.01 .01 .07 .01 .11 -.01 .03 .00 .10 .06 -.19 .33 .15 -.15 .10 .07 -.04 .18 .04 .21 .19 .01 .03 -.04 .07 .00 .06 -.05 -.03 .08 -.16 .09 .15 .07 .15 .22 .03 -.02 -.02 .13 .14 -.09 -.02 .07 .02 -.04 -.08 .01 : J
-.04 .27 .00 .06 -.26 .19 .02 .03 -.24 -.24 .17 -.79 .01 -.07 -.03 -.38 .26 -.25 .05 .10 .12 -.38 .09 .18 -.08 .01 -.03 .22 -.12 .15 .21 .09 -.10 -.25 .10 -.38 -.09 .19 .15 -.25 -.30 .07 .02 .14 .02 .22 -.05 .20 : G
-.01 -.06 .17 -.11 -.25 -.21 -.22 -.03 .05 .13 .14 -.06 .35 -.02 .11 .06 -.01 .22 .11 .35 .24 .23 -.05 -.25 -.13 .04 .16 -.23 -.37 .22 .07 .23 .06 .02 .21 -.25 -.05 .21 .02 .03 -.06 .25 .04 .07 -.71 -.28 .35 .02 : G
-.01 .06 -.12 -.14 .05 .33 -.33 .06 -.10 -.10 -.08 .03 .21 .21 .16 .07 .04 .11 .00 -.65 -.31 .41 .18 .26 -.11 .09 -.02 -.30 .01 -.04 .04 -.08 -.08 -.20 -.12 .21 .57 -.19 .20 -.03 .14 .18 .04 -.06 -.13 -.37 -.75 .18 : A
-.19 -.24 .07 -.21 .18 -.20 -.24 -.13 .04 .22 -.11 .30 .35 -.15 .15 .23 -.21 .18 -.04 .38 .46 .19 -.16 -.34 .03 -.12 -.03 -.26 -.17 .11 -.24 .38 .21 .23 .10 .23 -.03 -.20 .01 .18 .23 -.11 .15 -.01 -.52 -.40 .03 .07 : G
-.20 -.02 .01 -.16 -.02 .07 .01 .07 -.10 -.11 -.31 -.14 .19 -.40 .08 -.25 .02 .14 -.17 .15 .55 -.17 .13 -.28 .05 -.17 .17 -.10 -.16 .08 -.09 .22 -.02 .15 .33 .22 -.01 .02 .06 -.05 .07 -.18 .06 .09 .07 -.30 .18 -.09 : J
-.08 .00 -.13 -.41 -.05 .15 -.11 -.03 -.33 -.24 -.21 -.22 .38 .20 .24 -.25 -.05 .36 -.20 -.66 .28 .33 .09 -.11 -.11 .04 .23 -.42 -.21 -.05 -.04 .19 -.05 .04 .11 .49 .56 -.16 .30 .09 -.12 .23 .02 .09 -.10 -.59 .08 .30 : A
-.23 .06 .05 -.24 .14 .35 -.19 -.11 -.24 -.02 -.24 -.27 .16 -.29 .20 .00 -.02 -.07 -.06 .09 .24 -.01 .05 .16 -.03 -.15 -.07 .02 -.16 .31 .07 .37 .20 -.16 .21 -.03 .04 -.16 .17 -.02 .20 -.04 -.01 .09 -.02 -.13 -.49 .09 : G
.29 .09 .02 -.09 .20 .14 -.20 .13 .10 -.11 -.08 .03 .26 -.05 .12 -.31 -.01 .02 .07 -.59 .29 .28 .34 -.19 .04 .04 .00 -.25 -.24 -.03 -.14 -.20 .02 -.23 .13 .25 .41 -.14 .16 .02 .00 .10 .08 -.06 -.10 -.13 -.02 -.08 : A
-.29 -.13 -.02 -.12 -.22 -.09 .00 -.11 -.06 .02 -.11 -.24 .00 -.07 .01 -.06 .01 .10 -.12 .05 .07 -.01 -.05 .14 .03 -.05 .15 -.02 -.15 .10 .12 .27 .05 -.03 -.07 .02 .09 .04 .05 .02 .02 -.16 .15 .09 -.13 -.18 -.46 -.04 : J
-.20 -.16 .01 -.17 .20 -.07 -.05 -.10 -.03 .07 -.19 -.11 .02 -.13 .10 -.03 -.05 .05 -.07 .05 .39 -.07 -.02 -.02 .09 -.11 .06 .05 -.11 .07 -.14 .26 .11 .06 -.02 .26 .04 -.13 .05 .12 .06 -.22 .17 .01 -.01 -.15 -.17 -.04 : A
-.05 .04 .05 -.12 .11 .24 -.30 -.02 -.08 .00 .02 -.49 .18 -.27 .14 -.15 .00 -.22 .03 -.15 .28 .05 .18 .07 -.01 -.21 -.10 -.14 -.30 .25 .05 .15 .15 -.28 .16 -.14 .14 -.13 .21 -.14 -.01 -.01 .12 .03 -.25 -.10 -.51 .00 : A
